What can hang from each mark:
P: C Z
A: E K L
Z: D F J L M
L: A E
G: C K P
J: F M Z
E: X
F: C K P Z
X: A
K: G L P
D: C F J Z
Q: M X
C: F P Z
M: D Q

Every row comes from one small tree of marks. The marks that hang from a mark follow it in brackets, in alphabetical order. Every link used is in the known rows. Which tree was each row made from?
Each row is shifted at random along 6 fixed directions that mean nothing.
Known rows:
Z[D[C[F[P]] J] L[E] M]: [ -90 -147  210  -18  258  196   20    2 -225   28  131  388  264   38
  -83   60   63   63  183  467   29   31 -120  -21  122  128  128  -50
 -106  132 -220 -119 -119   12 -284 -108  268  485 -306 -206  150  159
  -20    4  229   82  -11   87  112   67  228   15  276  -13  -13   91
   91  -40 -251]
D[C Z[F J M[Q]]]: [  98   84 -166   17   51  209  256  262  -48   95 -148  -67   35    9
   24 -143  -73   54  -12   64   56   68   70   92 -166  157   64   -7
  -13   27  -85  -38 -104 -119  -48  -68   71   68  210 -196  207  420
  -11   34  145   -9  -38   88   57  -20  -78  -15 -252  139   58  147
  302 -225  -42]
C[F P Z[L[A E]]]: [ -99 -106  -72  -16   55  238  104   22  -19   46 -303  -72   23  294
  -92 -141  -95  108   93   -2  -70   99   51  136   -5   35   73  183
   83   80   17  -95  -84  -20   83  151   47    2   88 -135  -18  156
  -89   52   61  -23  -81  108  127    7   33  -27 -191   26  108   23
   10  -54  -49]
X[A[K[G]]]: [ -66  -11 -134  -60   14  -37    6   98  -33   99 -203 -229 -109   17
   11  -18    4    1   42  155   16   62   64  196  -42   28  -20   47
   12   16  146   38  -52  -37  186  142 -148 -146  278  -41  -40  -40
  -71  -45 -154    0  -53   40  -15   58 -166 -125 -137   36   59 -151
  130  -90  -62]
J[F[K[P]] M[D Q[X]]]: [ 150  107  -73  -58  -25  238  -94  214  -70  149  -48   68 -163 -143
   92 -104  112   84  -33   -8  206   -8  137  148   35  144   13   39
   87  144  -45   -1  -29  -70  -44  -26 -177  -18  183 -178  101  140
  -58  161   54   95  148    9  -19  -14 -209   74 -144  182   35  138
  145 -232   14]
X[A[K L]]: [ -60  -39 -163  -80  115   11  -81    0   52  105   -1  -53   72  -10
  142  -22 -105    0   63  222  182 -102  -22   90  -26  196   64   -9
   82 -109   67  -67   47  -29   29   10   20  -13   25   39   14  -10
  -53  -91  -38   24   21   41   39    5   11  -84   20   56   52 -117
   72   28   16]
C[F[K] P[Z[J[M]]]]: [ 164  -27 -132   75  155  184   46  -60   90 -153 -150  123  217   63
  123 -122  -91  195    4  174  161 -141   84 -122  211   56   58   -8
   72 -100  -63 -217   23 -216 -181  -77  227   35 -122   48  205    0
  -32  -16  202   44  -13  116   40   43   85  113  150  173   59  125
  -44    3   10]
J[F[C[P]] M Z[D L[A]]]: [ 128   14  128   85  119  137 -137  -96   56  -71  -18  114   45   50
  -57 -212   37   33  -49  253  152  -94   77  -87  181  -68   22   15
  -51   32  -19  -85   21 -197 -250   69   93   29 -109   53    8  -38
   60   69   48   55   44   24  -17   81   45  -24  174   21  -36 -122
   21   29 -219]
J[F[C P] Z]: [  -7  -48    4  171   94   58  -82  -47   44  -55   21  -33 -155  168
  -68 -266  -57  123  -56  267 -105  131  121  -60   44 -253  -47   51
   10    2   47    7   24 -143 -129  148  -86  -54  -16  103 -120  -34
  101  156   66   55   29   51  -37   74 -170 -147   -5  -17 -114  -81
  -32  -23 -143]
Q[M X[A[L]]]: [-149 -161  117   27  128 -203  -65  -34   21   -1  -67 -124   46   -9
  -26   38  -46  112   98  305 -172    0  -97 -208  197 -176   24   16
  119  -66  126  -42 -131   47 -125  -96   94  -66 -141  152  -62 -253
   19   82    6  271 -207  -58   -1  -45   -9 -220   63  -60 -282  -77
 -111  175  -20]
A[E[X] K[G[C]] L]: [ -83  -26 -283 -245  103  269   33  278  -60  168  -54  -17  -41   68
  153 -170 -102   33   60  101  -62   70  -78  156 -133  171  101   51
  298  -28   96   63 -162  132   81  140 -222  -38  140 -245   32  250
  -60   21  108  -14  -45   92   44  -63 -174 -178 -394  -66   16 -102
  192 -169   49]
Z[F L M]: [  14   -1  393  -60   72  131   87   49  -55  162  -78  173   30  -77
 -130   28   78   17  241   48  -60   64   37   41   79  127    7   51
 -135  238   12  -34   34  -20  -68   86  -25  143   21 -161  100  120
   17   35   88   27   46  -34  139  150   39   92   33  -65  -12  -26
   79  -51 -217]
F[C K[P] Z[D M]]: [ 127  -82   29  148  236   43 -146  121  -49 -152  103  200  169    6
  -35 -148  -71   44   36  643  157  -25    0   40  131  -92   16 -109
  -23  -89  -61  -80  -34 -201 -200  -20  162   -5 -154  133  193  -93
  -65  -12  229   60   52   61  -23  155   79 -110  266  -51  -34    2
   80   44 -212]
L[E[X[A[K]]]]: [ -63 -130  -19 -311  -50   46 -300  186 -144   32   93  327  -67 -145
  133  132   26  -20   93  100  137   72 -112  127  -76  221  109   20
   38   77 -244   19   28   19  -61 -133  -11  164 -161 -119  171  210
  -84  -28  220   -5  201   22   28  103  235   -7   84   67  200   88
   47  -19   -7]
J[Z[F[K P[C]] M[D]]]: [  76   39  -40   85  120  106   89  113  -20    5 -119 -144 -103  113
  -80 -209  -12   15   17  183  -26  123  116  179   29  -65  -48    4
  -11   19  128  -60  -47  -96   47  113  -34 -129  245  -58   19  -24
   12   61 -115   60   -6   14  -17   49 -130  -70 -103  -41  -71  -49
  143  -92 -148]
E[X[A[K[G L P[Z]]]]]: [  47  -76  -83 -154   12  -45 -151  159  -39   20 -109   -5  -41 -107
   83   37  -24   -5   64  168   61  110   -5   67   24   58   17   58
   22   -7    1    1    5  -51    1   47  -11  -94   55  -73  137  -23
  -19  -24   98  101   43  -30  -34  100   25  -63  -52  116   76  -75
  -18   -8  -37]
K[G L[A] P[C]]: [ 162  -47  114 -109   20   75  -72  106   45   48   54  282 -116  -62
   28  114   41  -22  -46  210  159   88   55  292   -2  133   57   62
    8   31  -96   19  -58 -171  -28   33  137  114   81 -252  213   34
  -13 -150  279  -97  141   87  -10  169   41  154  150   85  124   60
  -35   -4 -147]
G[C[F Z[J]] P]: [  96 -152 -305  -14   81  267  120  165  -20  -25 -127 -104   10  297
   82  -68 -152  129  -38   40   18   71   10  100 -161   92   60  -20
   78  -40  -74  -68 -191 -116  -40   14  191   31  139 -105  170  250
  -78   14   65  -91   33  178  186  143  -65    7 -141  169   86  114
  121  -92  -64]
M[D[C[F P]] Q]: [ 119   10 -122 -155 -126  -42  -35   87  -57   -7 -169  -67  -38  -30
 -160  -69  242  -75  -17  -44  200   27  113   98 -115  238   14  100
  152  178  -37  109   95  133  215   35  -82 -104  119 -203  167  161
 -198    3  -99   24  123  137  -69   59    9  109 -116  281   82   58
  220  -36   37]
X[A[K[P]]]: [ -53 -109   18  -60  122 -101 -217   -7  -12   47   34   42  -88   -4
    5   33  101   66  108  327   52   84  -11   57    3  136   72   48
   13  -23   18   40   80  -30   35    3    6   49  -70   92    2 -107
  -58  -57   74  106  129   33  -25   93   59  -24  102   48   20  -51
   12   72  -59]
K[G[C P[Z]] L]: [ 116  -58 -175   48  222  222  219  154  211  100  117  115 -121   52
  106 -122  -36  145  -41  252   11  105   25  114  -41   21   28    3
   86 -127   33 -127 -217 -149 -112    2  102   18  184  -76  115  119
  167  -30  382   37  101  160   63   44 -184   60 -111   92 -135  138
   19 -166   -3]
F[K P[C] Z[D L[A]]]: [  53 -164   31  149  215  272 -207  198 -101   51  155  276 -135  101
    2  -75  -69  -32  197  472   83  132   38  341 -106   50   59    1
   51   67  -79   15  -53  -40 -170   59  -29   52   -9  -80  220   51
 -180  -19  253 -106  181   62  110  271   55  -82  226  -97  107    4
  116  -32 -222]
D[C F[P] J[M Z[L]]]: [ 288   53 -126   -7 -138  246  -27 -125 -102 -161  -53  113  329  -20
  154   39 -157   93  -89  201  266 -159   92   10  -13   55  136  -71
 -163   92 -145  -16   75 -244 -341  -40  207  128 -231  -86  317  175
  -40   38  -15 -191  -78  194  -13  172   99   63  232  313  168   36
  -15  165 -187]
Z[J[F] L M[D Q[X]]]: [ -45   28  -10  127  166   65  326  -56  -40  121 -158  -12  154  -12
   26  -79  -17  -49    6  220   86 -193  -13 -181  358  -79  -59 -133
  -38   21   35 -316 -217  -72 -173  -18  230   99   22 -120   12  -37
   64   80  -87  316 -201 -155   49 -231  -74  -55  -22   58 -166  -96
  101 -112  -62]
C[F P[Z[J M]]]: [  17 -183  141  104  202  -45  -63  -63  -15 -101  -53  125   57   74
  -88    1   14  147  143  179  -65  113   55 -162  115  135   83   54
   39   30  -87 -131   99  -73  -46  -63  250  210 -202  -68  105   29
 -116  -43  131   73    8   88  120   92  294   65  143  -22   34   19
  -43   17  -69]
Q[M X[A[K[P] L]]]: [-100  -22 -122  -56   -1   70   67  316  -83  194 -194 -295  -46    7
  120   -6 -144   91   71  103 -123   70  -18  187  -18  -84   13   76
  137  -15  164  -29 -246   22   50   -1  -40 -158  331 -158   65   33
  -76   97 -115  102 -208  -17  111  -27 -288 -214 -350  -18  -94   37
   54  -85  -48]
L[E[X[A[K[P[Z[F]]]]]]]: [  20  -95  -51 -305  -24   73 -214  164  -61  -19  -11  260  -17 -111
  143   71   11    9   59   96  183   81  -39  128    2  183   76   38
   23   46 -189  -29   14  -86  -52  -90   36   41  -84 -102  195  152
    6  -31  254   51  171   71  -38  104  149   43   39  147  153   98
   40    7  -23]
G[P[C[F Z[L]]]]: [ 127 -153  -26  -36  151  187 -116   60   91  -37  128  225    8  154
   20  -34   52  119   33  139  105   45   29   35  -63  241  131   30
   98  -22 -152    9   10  -50 -167  -78  185  122 -132   46  207  175
  -91  -12  352  -23  232  152   52  205  129  181   78  160   23  164
   28   28  -38]
G[K[P[C Z[J[F M]]]]]: [ 279   31 -118  -19   -1  184  -54    5  -49 -146 -165   30   19   32
  140   11   18   40  -97   87   90  -85   68  101   71   97   60  -13
   63   32  -26   55  -14 -150 -179    7   71  -11  -54  -47  217  -30
  -78  -26   76    8  106  125 -105  197  -38  152  115  199   99   18
  -13   81 -145]
A[E[X] K[G P]]: [ -64   36 -362 -217  141  300   86  319  -81   98    5  157   43   61
  282 -141 -110  132  -61  286   55   51 -165   94   67  -13   35  -47
  170 -234  -60 -135 -271 -131  -64  -41   40   55  108 -190   94  175
   44   43  302  181 -100   77   -6 -181 -202  -45 -283   25  -37  175
   90 -239   73]
A[E[X] K L]: [ -53   11 -251 -237   81  140    8   -3   14  -17  -82  -42  245   58
  200 -139 -160  -22   -3  135  122 -162 -102  -96  112  146  104  -26
  271 -135  125  -69  -51   67   15   86   -8 -104 -131  -15  -10   -8
  -11   -9  -21  108 -161   16  -86 -190  -22 -144 -177   28  -21 -202
   41   97  130]
D[C[F] J Z]: [  70   50 -433   23  103  185  148   94 -114  -33   10   18  323   91
  243  -52 -300  163 -148  198  178  -90  -41   10 -135  174  132  -82
   38 -187 -301 -199  -72 -238 -196 -217  389  350  -75 -199  224  412
  -30  -28  120  -55 -121  197   70 -109  138  -78   69  197  172  188
  137 -112   -7]
X[A[E K[G]]]: [  38  -41  -98 -224  -48  104 -177   27  -52  -28  -87  300    2  -73
  107   54   99  112   87  231   77  -99  -55   92  -20  108   81  -10
   65  -44  -56  153   46  -44 -116  -41 -120   42 -131   54  167  104
  -67  -73  246   -5   94  128  -32  197   -8   73  187  137   69   48
   63   43  -33]
E[X[A[K[G[C[F] P]] L]]]: [  15 -144  -92 -169  101   30  -21  -54  129  -90 -210 -104  175   21
   65 -105  -34   78   18  275  122  -59  -17 -186  198  -74   -4   10
   80  -82  132  -41  -70  -30 -104  100    6 -249  -77  232   19 -222
  141   66  133  256  -80   42 -132   34 -136 -106  -33  288 -140 -103
  -34  105   58]
D[F[C K P] J Z]: [  80 -113 -121  132  182   20  -84    7   -8   17  143  -90  -23   70
  -25 -138 -120  163   84  324   92  216  221  168 -187  225  191  -27
  -59  177    7   18   96 -151   31   16   -3   48    2  -29  113  111
  -91  130   25 -129   75  206  -16  128   85 -169  -62   55  179  -26
  152  -69 -177]
J[F[C K] M[D]]: [  52  109  -64   46  192  178  -19   83   49   51   21   14   32    9
   53 -219   34  157  -96  259  214 -104  109    3  149  -62  -61  -22
   44    0   24  -71  -46 -133 -183   38 -102   35   87   58  -33  -19
   56  156   67  133   56   65  -63  -59 -227 -110   15  119 -113   66
  162 -229  -72]
X[A[E K[G] L]]: [ -97  -44  -76  -69   74   67   -2 -147   57   -3 -225   -6   34   63
   -6  -96   72  125   98  277 -101  -81   17  -26   80  -68   41   54
  153  -17  224  172  -21   84  -42  177 -249 -134  -92  209 -107 -150
   56    0  103  136 -111   95 -145   46 -213 -119   10   74 -162 -189
   10  108   14]
F[C[P Z[J[M[D Q[X]]]]]]: [  -6    3 -162  174  -83  124   69  129 -159  -29 -304 -109  -19  183
  -78 -142  -22   87  -20  143 -204  -29   54   30  -42 -361  -75   65
   96   86   51  160 -139   54 -140  147 -114  -91   69   14  110   68
 -151  116  -16  -15 -161   58   67   71 -238 -191 -147   -7  -52  -29
   50  -24  -96]
X[A[E K[G P[Z]] L]]: [  59  -28 -222 -145   21  -13  -23 -216   71 -209 -221  -12  296   19
  157  -18 -109  -10  -53  319  240 -248  -28  -79  232   45   49  -79
  115 -213  137  -65   -5 -183  -17   53  141 -193 -172  134   60 -231
   -9 -166  -24   95 -178  105 -181   -7   29  -14  213  181  -39 -237
  -48  271  -18]
A[E[X] K[L]]: [  -6   22 -158 -205  107  141  -15    0  -12  -28  -39  209  164   11
  183  -74  -31  114   17  285    8 -122 -131 -150  165   15   88   -7
  223 -127   10  -35  -50   25 -178   24    6   67 -247   60   53   -9
   97   33  237  200  -65   18  -88 -137  -52  -64    3   67  -78  -38
  -69   86  108]
C[F[K Z[L[E]]] P]: [ 131  -40  -69  -83   -6  315   16   76   47  -48 -153  169  144   29
   71 -136  -85  128   77   91  190  -61  103  121   58  134   86   85
   53   38  -57 -140   37 -136  -40   28   60  -41  -19  -68  231  191
  -80   33  216  -83   93  145   99  138   57  110    3  173  165  145
   18  -15  -22]
D[Z[J L[A E[X]]]]: [  22   -1   10   56   27  171  188 -152  117  -62 -260  -21   55   61
  -31 -151   34   24   30   52  -58  -64   79  -37  135 -120   41   22
  -22   64  137   19 -147  -16 -157  103  -26 -164  -78  205  -20  -86
  190   88  174  175 -116  -51 -202  -70 -104  -86  -72  174  -93  -76
  -11   90    1]
X[A[E K[L P[C]]]]: [ 215   22 -258 -286  -28  135  -11  -55  159 -156 -116  176  296  -27
  244   -3    4   54  -98  239  451 -299   11   41  172  153  112  -51
   52 -232   22  -64   31 -220 -124  -70  185 -156  -77  143  275  -26
   75 -124  221   31   98  171 -134   72  -30  195  154  359   25  104
   28  187  -20]
C[F[K P] Z[D J M]]: [ 110  -80 -120   65  177  279   18  119 -170  -70 -149  132  190  179
   10  -43 -246   97  103  263   79  -16    5  166   61  125   37 -115
  -59  -51  -93 -152  -95 -204 -136  -53  208  152  -10 -192  210  177
 -183   -1   49 -103  -80   62  209  142  113   41  138   11  196   81
   98 -140 -140]
X[A[E K[G P] L]]: [ -30  -37 -165 -190  -32   76  -92   25  -64   24 -145   26   39    1
  104   24  -43   10   62  189   90  -43  -11  171  -33  154   80   18
  109  -29   89   84   -1  -37   94   94  -82  -50   15  -94   70   29
 -126 -108  -18  -40  -43   94  -21   96  -27  -37    2   58   85 -150
   61   61  -64]
M[D[C[Z] F] Q]: [  43   64 -321   47  107   75   41  -65  -59  -27  -79  154  188   27
   26 -121   13  105  -76  288   79 -151  -81 -133  -19  -59  -48  -78
  190  -69 -202   16  -18   33 -288 -110   27  123 -188   72   99   96
   21   85  215  263  -83  154  -97  -99 -107    7  172  292 -163  155
   45  -26  137]
C[F P[Z[D]]]: [ 139  -65    8   19  158  307   53  113  167   20 -120  159  -36   99
  -97 -222  175  296  152  -32  -83  155  186   88  -50   61   52  196
   71   62    8   76   46   37 -100   17 -114  -41  110    8  160  213
   99  117  470   64  184  247   52  212 -193  221 -204  191  -68  349
   49 -178   30]
J[M[D[F[C K P]] Q[X]]]: [  14 -120   93   51  172 -161 -284  -82  -90  -53  157  185   10 -103
  -45   33   80   26   50  392  119  -39  -34 -204  141   51   16  -97
  121   54 -105  -44   63  -20 -182 -135   66  140 -331   91   51 -169
 -124   76   38  214   23    4  -54  -50  202  -68  309    3 -125  -63
   -6   89    6]
X[A[E K[G[P]] L]]: [-116  -32 -374  -95  126  100   80 -150   -3  -94 -120   48  355   81
  306  -22 -272   51  -74  459  215 -321 -188 -148  212  -67    6 -186
  164 -330   27 -212 -154 -194 -160  -38  224   16 -187  128   11 -155
    7 -122    1  173 -310   91  -36 -140  -36 -133  243  115  -92 -163
  -42  126   57]

Write each row's tree:
[ 173   28 -118   10  205  124   75  -29   20   -5   17   94  192   10
   17  -59   -6  111  -11  262  147  -14   93  123   64   95   64  -72
  -77   53  -58  -37  -53 -110 -131  -20  107  100   31 -108  144    1
   94   33  122   -6    2  178  -31  102  -89   73   95  136   51   58
   62  -73 -108]
Z[D[F[K[G L P[C]]] J]]
[-150 -129  -45  -27  149   68 -120  184  -30  268    8  -59 -278   37
  -30  -67   65   84  205  226 -132  216   31  257 -245  181   85  148
  120   96  112  152    4  146  135  132 -259   47  186 -101  -32  121
 -130  -20   67  -40  138   92  136  151 -112 -148 -197  -82   35  -91
  152 -144  -66]
X[A[K[G[C[P]]] L]]
[  12   43 -296  123  155   24   77  120  -61   21  -82 -236  106  204
  -30 -223 -168  -41  -49  278   74  -58   49  166   -1  -40   18  -30
   35   -8   55  -95 -110  -92   52  146   24  -94  199  -69   51   20
 -145    0 -157 -145  -43   10   32   11  -42 -236  -86 -117  127 -176
  187  -79 -209]
F[C[Z[D[J] L]] K]
[ -20  -42 -109  215  252   47  167   35   86   66   -2 -125  -36  119
  -18 -176   11    2   24  128   51   98   71  -67  110   50   42   29
   24  -34   73 -242 -102  -72   46   -3  201  -17  137 -126   -6  -10
  -19   -4   -5  114  -32   32   86 -132   48   -7 -199  -81  -65  -48
   79 -126  -58]
C[P[Z[D J[F M[Q]] L]]]
[ 120  -24 -136   -3  -14   79  213  108   52  -90 -171 -209   21  110
    4  -42  -69  -76 -141   71  152   18   86  131   81   17  -15  -78
  -48  -53  115  -96 -227 -195  141   68  169 -218  279 -128   91   -8
  -96  -78 -124  -87 -143   77  -31   39  -67   28 -170   88   40  -93
  140  -81  -87]
K[G[P[C[Z[J M]]]]]
[  30   13 -108  -41   50    3   37   -9  -19   69  -25  -76  -76   55
  -97  -65  152  -32   53   18   79   79   94  253 -104  245   87   27
   12  106   89   45   -2   75  168   32   14   25   97 -166   23   86
  -76   -5 -136   55   60   63  -90  -34  103  -58  -97   61   71  -57
  214  -42  -64]
M[D[J Z[L[A[E]]]]]
[ 160  -49 -105    2  154    3    7  -62  157  -14  114   21  138   27
   -6  -95    5  201  -28  267  189   75  146   -9  -89  199  185   36
  -93   53 -100  -12  128  -98 -137  -64  125  108 -134   37   97  219
  119   71  237  -13  113  271  -71   86   94   -7  -29  226   46  116
  152   22   -7]
D[C F[Z] J]
[  27  -10  215   59  203  266  126   76   65  246   62  228  -98   49
    4  -28    9   87  183  144   37   85   93  104   91   82   -7    5
 -172  146   37 -145  -80 -156 -200   42   49  191   54 -176  102  157
   64   80  190    3  103   -7  206   76  -23   80  -41  -74  -12   57
  112 -150 -180]
Z[F[P] J[M] L]
[ -68    9 -327 -278  116  114   42  297  -47   95    3  -10  -13   38
  190 -120  -93    6  -42  160  114   65 -112  104   21  164   67  -38
  172 -160    3 -142 -179  -70  145   -8    0  -29  180 -243   40  194
  -52  -10   67   67  -61   49   -2 -174  -36 -100 -333  -57   71   -7
  207 -224   71]
A[E[X] K[G]]
[ -39 -109  119 -141  -18 -148 -134   64  -55  -19 -139  -60   -2  -84
   14  108   16   75   94  254  -80   -3  -52  -35  157  -33   66   52
  109   32   83   10  -99   13  -41  -73   53  -82  -76   32   74 -144
  -59   41  -30  151 -109  -28  -17   41    6 -143   49   28  -93  -62
  -68  188  -56]
Q[M X[A[K[L[E]]]]]
[  81 -108  132   21  -70   75 -190   67  -34  -92  -16   12 -128   64
 -143 -128   90   27  102  287   37   91  175  163  -33 -118    9   67
   -5  222  156  225   59    3   26  220 -299 -251   25  123  137 -139
 -162   91   41 -183  154   63  -66  315 -162  -95   31   56   73  -47
   70   71 -216]
F[C K P]
[  52 -123    3  -57  153  107  109   97  232   16   19   53 -114   -7
  -20 -126  128   68   29  201  113  147   70   64  118   59   44   11
  -46  -39  118 -101 -169 -130   13    0   33 -205  150   61   43  -17
  123   10  320  157   85   88 -111   64  -69   89 -195  141 -134   86
   96 -128   -8]
K[G[P[Z[L[E[X[A]]] M]]]]
[-119  -17 -284  101  288 -174  -15   12 -245   48   82 -130   70  104
    1   -2 -108   53  -33  466  -16  151  -56   72  -45   69   -8  -71
   67    9 -165 -135  -52  -44   40  -24  212  387  -33 -307  -25  -10
 -170  -40 -213  129 -161   83    3 -115  158 -267  172  -44   54 -137
  111 -115  -95]
M[D[C F[K[G P[Z]]] J]]
[ -50   30 -115 -175  115  292   -3  187   95  265   48   14 -184   88
   21 -225  117  104  162  -59  -88  110   90  275 -227  352  193  171
  268   95  213  201   23  256  170  166 -389  -57  161 -113  -50  300
  -35   56  169  -66  172  119   -2   -6 -209  -27 -509  -80    8   -4
  231 -147   94]
A[E K L]
[ 181   43 -101   59  -74  237 -134  300 -111   48  -16  161  -33  -32
   66 -107 -119   -7   60  228   87   -1  112  370 -161    2   28   52
   18  114  -82   71   18 -135 -100  142 -114  -55  108 -128  333  252
 -205   -7  178 -250  188   37   86  298  -40  -75   23  -16  224   13
  104  -34 -258]
F[C K[P] Z[L]]
[  72   54  -46  -12   97    0   86   89   40  -11  -60 -149   71   77
  -73  -92   91  104  -29  227  128   38   28   85   66  100   60   21
   18   -1  117  -49  -95  -42   49  -68  152  -66  104  -84   73  -27
  -75   39  -97   92  -47  138  -32  -30    4  -53  -79  115  -69  108
  163  -13 -117]
Q[M[D[C[P Z[F[K]]] J]]]
[  -6   -8  -20  191  172  171   41  195  -92  177   21   20 -208  116
  -98  -91  136  126  132   94 -300  336   96  243 -175  -24   43  175
    9  142  -11  139  -89   88  -42  108  -99  140  172 -210   47  153
   16   49  241   48  101   61   25  113 -174    1 -226  -72  -61  114
   33 -164 -164]
K[P[Z[D[C J] L]]]
[  35   11 -191  -41  -63 -174   60  -95  -38  -87 -202 -137   86  -44
  -26  -50   69 -119  -96   80  119 -176  -20 -146  190 -110 -105  -77
  172  -31   33  -77  -78   57   50  -31   58 -208  -17   29   22 -197
  -22   40 -194  284 -158  -41 -161 -185  -81  -42   34  174 -149 -106
   26  125  153]
M[D Q[X]]
[ 205  111    1   62   92   32  124 -111  -66 -162 -347  -21  286   41
  -47  -78  -33  -12  -68  318  184 -228  112 -111  340 -186 -131 -157
  -89  108   36  -79 -120 -264 -177  119  121  -94  -21    6  145 -232
   41   17 -144   72 -217   37  -78   74 -159  -29  250  111    4 -209
   94   85 -208]
Z[D F[C K[P]] J[M[Q]]]
[  31   65  -23  184    5    4 -155   83 -286  -27  -60  -77  -99   14
  -53   32  -80  -83    3   24 -207   84  -13   97 -101  -53  -22  -33
    8   64  -48   50  -28  -19  -43   40   -2  143   14 -188  -22   46
 -170  -21 -310  -85 -128  -87   78   31  133 -143   95 -268   61 -240
  -11  -29 -169]
J[M Z[D]]
[  74 -181 -176  -32  195   43 -156  -28  -76 -116  130   45   21  201
  120   38  -75  -29  -45  371  120  -28 -152  -17   13  273  148 -104
  163  -83 -128 -113  -58  -98 -107  -97  342  183 -260   -4  144  -56
 -266  -95   18   46  119   99   30  131  310   47  244   41  113 -104
  -13  169  -98]
G[K P[C[Z[L]]]]
[ -18  -40 -117   63  131  222  -28  338  -63  235  174   62 -340   39
   23 -232   -9   93   29  155   -1  276   59  207 -162   91   38   50
   36    7  -89 -104  -55  -66  -18  -68  -57  119  268 -274   29  369
  -12  162  142   88  184   31  154   -2 -122  -23 -302  -29  -24  211
  209 -365  -47]
J[F[P] Z[M[D[C] Q[X]]]]
[ 105   46  -45   18   36   84    5  183  -66   49  -33  -77  -17  -11
  -35   -3   69  127   54  136   34  130  102  243 -119  123   59   32
   23  150   50   91  -53   12  -11  -41  -31   -2  173 -195  175  111
 -125   74  -53  -10  -10  173   -5  125  -84  -54  -85  144    3  166
  163 -118 -171]
Q[M[D[C F[K P[Z]] J]]]
